Below is a small trained network, with its code and all its weights. Each question gives an input and a class and asks what happens when units are switched off, that is, made to give their printed mean instead of their output.

import numpy as np


def w(rows, s, z=0):
    codes = np.array(rows[::2]) - 128.0
    scale = np.full(codes.shape[1], s)
    scale[-1] = z or s
    return codes * scale


def norm(h):
    return h / np.sqrt((h * h).mean(-1, keepdims=True) + 1e-5)


def f(y):
    return np.maximum(y, 0)


def log_softmax(a):
    a = a - a.max(-1, keepdims=True)
    return a - np.log(np.exp(a).sum(-1, keepdims=True))


def net(x, mask):
    res = np.array(x, float).reshape(1, 7) / 4 @ E
    u = 0
    for l in range(3):
        y = f(norm(res) @ A[l][:, :-1].T + A[l][:, -1])
        res = res + np.where(mask[u : u + 4], y, B[l][:, -1]) @ B[l][:, :-1]
        u += 4
    return log_softmax(norm(res)[-1] @ U[:, :-1].T + U[:, -1])


A, B = {}, {}
E = w([
[133,204,99,66,230,155,39,34,141],'x0',
[112,142,66,133,105,27,113,183,8],'x1',
[153,2,145,133,158,151,113,107,44],'x2',
[65,68,104,208,126,161,188,45,135],'x3',
[118,207,213,38,82,94,90,75,106],'x4',
[175,40,74,137,109,93,200,20,110],'x5',
[168,187,115,112,42,93,69,36,156],'x6',
],0.0087)
A[0] = w([
[160,148,102,46,137,146,23,69,83,33],'L0N0',
[176,169,47,129,111,16,109,63,84,24],'L0N1',
[126,184,140,106,2,183,145,2,123,1],'L0N2',
[101,4,147,140,210,93,110,72,131,17],'L0N3',
],0.0076,0.0059)
B[0] = w([
[125,43,77,251,189,33,50,180,204,246],'L0N0',
[170,131,2,72,87,89,174,126,109,251],'L0N1',
[3,51,182,81,109,45,143,66,178,254],'L0N2',
[120,74,158,34,161,194,190,110,47,232],'L0N3',
],0.0081,0.0032)
A[1] = w([
[105,98,94,255,161,168,202,156,146,3],'L1N0',
[141,58,124,143,202,232,190,52,37,22],'L1N1',
[111,42,79,126,111,98,153,114,206,77],'L1N2',
[116,210,143,83,132,88,60,191,34,13],'L1N3',
],0.0086,0.0048)
B[1] = w([
[6,128,42,165,95,172,145,156,196,207],'L1N0',
[165,33,85,48,214,212,143,78,55,255],'L1N1',
[72,125,172,103,139,147,133,170,102,225],'L1N2',
[68,136,182,130,106,132,58,163,61,192],'L1N3',
],0.011,0.0058)
A[2] = w([
[182,70,167,126,121,160,185,168,129,127],'L2N0',
[146,156,178,144,68,120,133,9,141,63],'L2N1',
[141,142,74,146,74,79,182,82,31,2],'L2N2',
[125,213,145,95,176,177,58,73,191,12],'L2N3',
],0.012,0.004)
B[2] = w([
[232,91,157,205,56,129,123,61,112,254],'L2N0',
[23,44,178,142,98,38,117,68,180,211],'L2N1',
[183,255,81,44,132,204,155,102,179,231],'L2N2',
[216,173,205,142,242,195,222,70,149,241],'L2N3',
],0.0095,0.0048)
U = w([
[173,198,184,134,212,178,131,87,176,152],'0',
[153,194,20,74,75,82,143,90,112,132],'1',
[57,103,168,119,97,62,109,35,188,203],'2',
[151,36,83,128,171,198,141,74,66,239],'3',
[186,109,166,203,43,132,146,172,128,11],'4',
[178,146,68,148,181,54,4,115,103,3],'5',
[98,188,184,123,112,118,54,217,46,142],'6',
[43,114,67,208,115,181,165,193,171,111],'7',
],0.02,0.004)

Each question gives the input, the list of numbers given to net, and the class t.
The units are the neurons (one row each of A and B). Each row of codes is followed by its name. A weight is (code - 128) times the scale printed after its matrix; where a second scale follows, it is the last column's (A, B and U).
mask holds one flag per neuron, layer by layer. A switched-off neuron (its flag False) gives its mean, the last column of its row in B, instead of its output. The means were averaged over made-up inputs and are rounded, as every weight is.
A unit's drop is (log p(t) with every unit on - log p(t) with that unit switched off) / (log p(t) with every unit on - log p(t) with every unit switched off).
The circuit of an input: a set's keep is (log p(t) with only the set's units on - log p(t) with every unit switched off) / (log p(t) with every unit on - log p(t) with every unit switched off). Starting from all 12 units, units are removed one at a time, each time the one whose removal leaves the highest keep (on an exact tie, the one counted first), for as long as the keep stays at least 0.8.
units of the circuit, in order: the units of the circuit, biggest drop first
top k neurons: the k neurons with the biggest drops, biggest first
top k neurons in layer l: the k neurons of layer l with the biggest drops, biggest first
drop when u is switched off: that unit's drop, to one decimal
input [-8,4,6,-8,-1,0,-4], class 4: units of the circuit, in order	L2N0, L1N1
input [4,-4,-1,8,1,-3,2], class 2: units of the circuit, in order	L0N2
input [-2,-7,6,-7,3,-5,-8], class 4: units of the circuit, in order	L2N0, L1N1, L2N3
input [0,4,6,-4,-1,7,3], class 1: units of the circuit, in order	L0N1, L2N2
input [-6,-8,-8,-7,3,1,-8], class 4: units of the circuit, in order	L2N0, L2N3
input [-3,-6,4,-2,-5,-6,-2], class 7: top 2 neurons	L1N0, L0N3
input [-1,-3,5,-5,-1,-4,6], class 5: top 2 neurons	L0N0, L2N2
input [-4,7,-5,-5,-3,7,-8], class 7: top 4 neurons	L1N0, L1N1, L0N1, L0N3
input [3,-8,-4,2,-2,1,8], class 2: top 2 neurons	L2N1, L0N2
input [5,-6,-5,3,-3,6,1], class 2: top 3 neurons	L0N2, L2N1, L2N2
input [-8,8,-1,1,6,3,-8], class 4: top 2 neurons	L0N1, L2N0
input [3,7,-3,-7,-1,1,0], class 6: top 3 neurons	L1N3, L1N1, L2N0
input [-4,1,-5,-4,6,2,5], class 2: top 2 neurons	L2N1, L0N2
input [-5,-5,1,-7,-5,0,2], class 4: top neuron in layer 2	L2N0
input [1,2,1,3,4,-4,-8], class 6: top 2 neurons	L0N3, L1N3
input [7,3,5,1,3,-5,-5], class 6: top 2 neurons	L1N3, L1N1
input [2,-4,3,1,2,8,5], class 2: top 2 neurons	L0N2, L2N1
input [-5,-2,1,5,-8,2,6], class 7: top 2 neurons in layer 1	L1N0, L1N2
input [-1,5,4,3,-8,-4,5], class 7: drop when L1N0 is switched off	0.4
input [6,7,-5,6,-7,2,-2], class 7: units of the circuit, in order	L1N0
input [-6,1,3,-3,1,8,7], class 1: drop when L0N1 is switched off	0.8
input [-8,-1,4,-5,-4,3,0], class 4: drop when L2N0 is switched off	0.5
input [6,3,1,-3,-3,0,-1], class 5: drop when L1N0 is switched off	0.0
input [3,6,6,-5,0,-1,1], class 5: top 2 neurons in layer 0	L0N0, L0N1
